Here is a tiny trained network, its code and every weight. The questions are about switching its units off for an input and a target symbol, where a switched-off unit gives its printed mean instead of its output.

import numpy as np


def w(rows, s, z=0):
    codes = np.array(rows[::2]) - 128.0
    scale = np.full(codes.shape[1], s)
    scale[-1] = z or s
    return codes * scale


def f(y):
    return np.maximum(y, 0)


def softmax(a):
    e = np.exp(a - a.max(-1, keepdims=True))
    return e / e.sum(-1, keepdims=True)


def log_softmax(a):
    a = a - a.max(-1, keepdims=True)
    return a - np.log(np.exp(a).sum(-1, keepdims=True))


def net(x, mask):
    ids = ['αβγδεζηθλμξπτφψω'.index(c) for c in x.split()]
    T = len(ids)
    res = E[ids] + P[:T]
    u = 0
    for l in range(2):
        r = res
        for j in range(3):
            rows = slice(3 * j, 3 * j + 3)
            q, k, v = (r @ M[l][rows].T for M in (Q, K, V))
            z = softmax(np.where(np.tri(T) > 0, q @ k.T / 3**0.5, -1e9)) @ v
            o = O[l][rows]
            res = res + np.where(mask[u + j], z, o[:, -1]) @ o[:, :-1]
        u += 3
        y = f(res @ A[l][:, :-1].T + A[l][:, -1])
        res = res + np.where(mask[u : u + 12], y, B[l][:, -1]) @ B[l][:, :-1]
        u += 12
    return log_softmax(res[-1] @ U[:, :-1].T + U[:, -1])


Q, K, V, O, A, B = {}, {}, {}, {}, {}, {}
E = w([
[123,113,83,88,61],'α',
[66,136,144,153,209],'β',
[126,93,147,43,140],'γ',
[90,30,190,158,132],'δ',
[145,27,84,122,121],'ε',
[117,172,68,78,121],'ζ',
[180,116,120,92,126],'η',
[141,244,169,56,193],'θ',
[112,222,24,152,214],'λ',
[64,219,182,150,128],'μ',
[127,37,83,183,203],'ξ',
[52,8,158,63,56],'π',
[45,151,95,224,128],'τ',
[187,164,100,8,202],'φ',
[180,184,128,152,86],'ψ',
[146,67,158,12,77],'ω',
],0.015)
P = w([
[54,199,39,20,9],'0',
[59,201,45,22,4],'1',
[91,145,94,92,14],'2',
[135,97,173,181,31],'3',
[120,122,140,148,22],'4',
[170,118,161,152,7],'5',
],0.0047)
Q[0] = w([
[160,121,140,199,145],'0.h0',
[134,106,134,86,133],'0.h0',
[92,202,83,166,115],'0.h0',
[77,35,151,94,124],'0.h1',
[140,149,196,103,125],'0.h1',
[117,94,105,137,179],'0.h1',
[203,4,141,97,142],'0.h2',
[125,136,182,99,167],'0.h2',
[152,193,96,198,153],'0.h2',
],0.022)
K[0] = w([
[87,204,116,155,40],'0.h0',
[144,80,130,80,162],'0.h0',
[109,56,176,203,30],'0.h0',
[127,86,146,190,252],'0.h1',
[211,13,179,119,76],'0.h1',
[29,127,84,137,169],'0.h1',
[215,17,94,36,189],'0.h2',
[75,143,138,18,152],'0.h2',
[126,199,149,178,244],'0.h2',
],0.013)
V[0] = w([
[128,105,117,120,153],'0.h0',
[112,139,118,134,119],'0.h0',
[122,89,143,125,146],'0.h0',
[132,149,143,104,127],'0.h1',
[161,106,109,119,123],'0.h1',
[106,133,142,129,117],'0.h1',
[116,132,196,179,127],'0.h2',
[134,122,145,152,135],'0.h2',
[254,106,104,150,115],'0.h2',
],0.005)
O[0] = w([
[163,159,125,104,121,118],'0.h0',
[112,114,134,130,111,155],'0.h0',
[149,188,107,144,123,94],'0.h0',
[118,102,94,140,158,146],'0.h1',
[121,56,168,143,123,113],'0.h1',
[131,197,105,91,137,141],'0.h1',
[161,39,77,77,19,37],'0.h2',
[123,117,94,99,84,79],'0.h2',
[98,225,31,3,110,3],'0.h2',
],0.0025,0.0024)
A[0] = w([
[219,93,132,100,116,137],'0.n0',
[129,230,162,121,101,126],'0.n1',
[99,105,78,183,71,160],'0.n2',
[78,75,123,153,138,80],'0.n3',
[192,97,179,137,151,246],'0.n4',
[219,179,137,141,115,151],'0.n5',
[133,145,191,105,59,254],'0.n6',
[34,104,73,147,67,138],'0.n7',
[240,103,84,91,193,23],'0.n8',
[110,143,186,82,242,196],'0.n9',
[164,110,97,151,2,77],'0.n10',
[147,112,89,116,223,72],'0.n11',
],0.0095,0.0019)
B[0] = w([
[133,96,57,134,112,167],'0.n0',
[122,12,136,147,184,219],'0.n1',
[177,137,124,92,108,216],'0.n2',
[167,176,157,113,111,185],'0.n3',
[148,152,53,74,98,163],'0.n4',
[98,139,111,153,202,175],'0.n5',
[109,150,38,190,77,236],'0.n6',
[188,109,175,155,147,254],'0.n7',
[105,28,151,173,131,157],'0.n8',
[235,172,124,144,78,202],'0.n9',
[108,199,146,143,189,210],'0.n10',
[68,90,193,204,101,189],'0.n11',
],0.011,0.0048)
Q[1] = w([
[96,65,138,187,105],'1.h0',
[232,138,117,235,37],'1.h0',
[163,91,62,142,31],'1.h0',
[139,51,76,96,126],'1.h1',
[87,89,220,125,137],'1.h1',
[71,152,247,2,135],'1.h1',
[199,7,79,81,58],'1.h2',
[189,216,161,38,191],'1.h2',
[82,25,174,52,128],'1.h2',
],0.008)
K[1] = w([
[187,184,105,132,141],'1.h0',
[174,98,48,193,114],'1.h0',
[166,130,139,189,163],'1.h0',
[140,172,159,163,130],'1.h1',
[101,160,117,77,141],'1.h1',
[76,154,177,74,220],'1.h1',
[111,70,60,136,53],'1.h2',
[117,157,98,137,191],'1.h2',
[88,111,125,6,121],'1.h2',
],0.012)
V[1] = w([
[49,3,68,67,105],'1.h0',
[90,148,197,142,30],'1.h0',
[237,58,216,25,119],'1.h0',
[191,254,151,90,87],'1.h1',
[35,143,183,166,13],'1.h1',
[98,181,14,54,117],'1.h1',
[88,108,138,83,43],'1.h2',
[135,158,190,157,37],'1.h2',
[120,113,49,113,159],'1.h2',
],0.0099)
O[1] = w([
[116,112,33,167,65,51],'1.h0',
[87,188,156,210,136,67],'1.h0',
[254,139,132,166,90,2],'1.h0',
[155,238,161,100,124,137],'1.h1',
[107,183,185,183,53,131],'1.h1',
[82,176,37,74,84,121],'1.h1',
[113,120,98,140,26,72],'1.h2',
[123,99,178,74,97,144],'1.h2',
[103,167,74,156,114,146],'1.h2',
],0.0093,0.006)
A[1] = w([
[147,72,134,103,75,115],'1.n0',
[115,62,162,2,136,109],'1.n1',
[130,163,83,150,119,206],'1.n2',
[50,96,128,144,150,45],'1.n3',
[100,200,143,195,137,130],'1.n4',
[186,135,120,102,147,5],'1.n5',
[75,103,96,207,101,205],'1.n6',
[149,129,108,101,165,131],'1.n7',
[146,110,82,224,122,40],'1.n8',
[168,131,109,35,124,121],'1.n9',
[108,137,185,111,129,174],'1.n10',
[135,201,101,206,212,69],'1.n11',
],0.0087,0.0031)
B[1] = w([
[116,193,136,172,94,187],'1.n0',
[116,160,75,254,75,218],'1.n1',
[128,101,158,68,187,183],'1.n2',
[171,136,160,86,115,207],'1.n3',
[94,93,120,79,100,196],'1.n4',
[103,136,146,150,54,151],'1.n5',
[109,68,159,22,128,201],'1.n6',
[104,146,102,151,149,185],'1.n7',
[112,145,129,74,86,164],'1.n8',
[138,154,102,169,179,187],'1.n9',
[127,138,126,102,206,194],'1.n10',
[121,148,86,249,10,254],'1.n11',
],0.0093,0.0078)
U = w([
[145,242,92,44,136,138],'α',
[144,185,153,108,179,219],'β',
[121,198,60,71,52,232],'γ',
[93,153,164,150,36,121],'δ',
[198,80,50,132,105,134],'ε',
[153,136,66,79,148,150],'ζ',
[134,107,45,49,162,130],'η',
[180,208,76,184,143,2],'θ',
[3,115,90,187,152,182],'λ',
[61,108,151,69,130,99],'μ',
[110,25,116,121,106,147],'ξ',
[86,189,173,152,26,16],'π',
[135,174,168,105,162,150],'τ',
[180,29,77,142,105,131],'φ',
[14,154,71,172,161,93],'ψ',
[89,154,63,40,77,29],'ω',
],0.0067,0.0051)

Each question gives the input, a string of symbols that net reads in full, and the target symbol t.
The units are the heads (3 rows each of Q, K, V and O) and the neurons (one row each of A and B). Each row of codes is followed by its name. A weight is (code - 128) times the scale printed after its matrix; where a second scale follows, it is the last column's (O, A, B and U).
mask holds one flag per unit, layer by layer, with each layer's heads first. A switched-off unit (its flag False) gives its mean, the last column of its rows in O or B, instead of its output. The means were averaged over made-up inputs and are rounded, as every weight is.
A unit's drop is (log p(t) with every unit on - log p(t) with that unit switched off) / (log p(t) with every unit on - log p(t) with every unit switched off).
The circuit of an input: a set's keep is (log p(t) with only the set's units on - log p(t) with every unit switched off) / (log p(t) with every unit on - log p(t) with every unit switched off). Starting from the 12 units with the biggest drops (on a tie, the unit counted first), units are removed one at a time, each time the one whose removal leaves the highest keep (on an exact tie, the one counted first), for as long as the keep stays at least 0.8.
units of the circuit, in order: the units of the circuit, biggest drop first
k most important neurons: the k neurons with the biggest drops, biggest first
k most important neurons of layer l: the k neurons of layer l with the biggest drops, biggest first
heads that matter: for each layer, one digit per head in row order, 1 if its drop is at least 0.15 and else 0, layers parted by /
drop when u is switched off: that unit's drop, to one decimal
input δ θ θ, target θ: heads that matter -> 000 / 101
input φ γ ε, target ε: units of the circuit, in order -> [1.h0]
input λ λ ζ, target ψ: units of the circuit, in order -> [1.n1; 1.h0]
input λ ψ γ, target λ: heads that matter -> 000 / 100
input β ζ β, target β: heads that matter -> 000 / 001
input θ θ λ ω, target γ: 4 most important neurons -> [0.n6; 0.n0; 0.n1; 0.n5]
input ζ λ ζ γ, target γ: units of the circuit, in order -> [1.h2; 1.h1]
input λ μ λ ξ, target ξ: 3 most important neurons -> [0.n11; 0.n1; 0.n10]
input λ θ ζ γ γ φ, target ε: 2 most important neurons of layer 0 -> [0.n8; 0.n9]
input ε δ φ, target ε: units of the circuit, in order -> [1.h0; 0.n8]
input λ α λ φ ψ λ, target λ: units of the circuit, in order -> [1.n11; 0.n11; 1.h0]
input π λ ψ, target λ: heads that matter -> 000 / 101
input π μ λ γ ξ φ, target φ: units of the circuit, in order -> [0.n8; 0.n9; 1.h1]
input β ξ ξ, target ξ: 3 most important neurons of layer 0 -> [0.n11; 0.n10; 0.n8]
input θ δ π, target π: units of the circuit, in order -> [1.h2; 1.n0]
input ψ λ θ, target λ: most important neuron of layer 1 -> [1.n1]
input λ π δ, target δ: 2 most important neurons -> [0.n6; 1.n1]
input η η π γ π γ, target γ: heads that matter -> 000 / 101
input ξ λ ε φ, target φ: heads that matter -> 000 / 010
input λ λ ζ η, target η: heads that matter -> 000 / 011
input ω λ ψ λ θ ψ, target λ: 2 most important neurons -> [1.n11; 0.n5]
input γ φ γ γ θ θ, target θ: 2 most important neurons of layer 0 -> [0.n9; 0.n5]
input β λ θ τ, target β: heads that matter -> 000 / 000
input γ α ψ, target ψ: heads that matter -> 000 / 001
input μ ψ ε λ λ λ, target λ: 2 most important neurons -> [1.n11; 0.n5]
input τ ζ ψ ψ ζ, target ψ: 2 most important neurons -> [1.n1; 0.n10]
input β γ η ω, target γ: most important neuron of layer 0 -> [0.n1]
input μ ψ γ ψ, target ψ: most important neuron of layer 0 -> [0.n10]
input γ γ γ δ, target γ: drop when 1.h1 is switched off -> 0.2
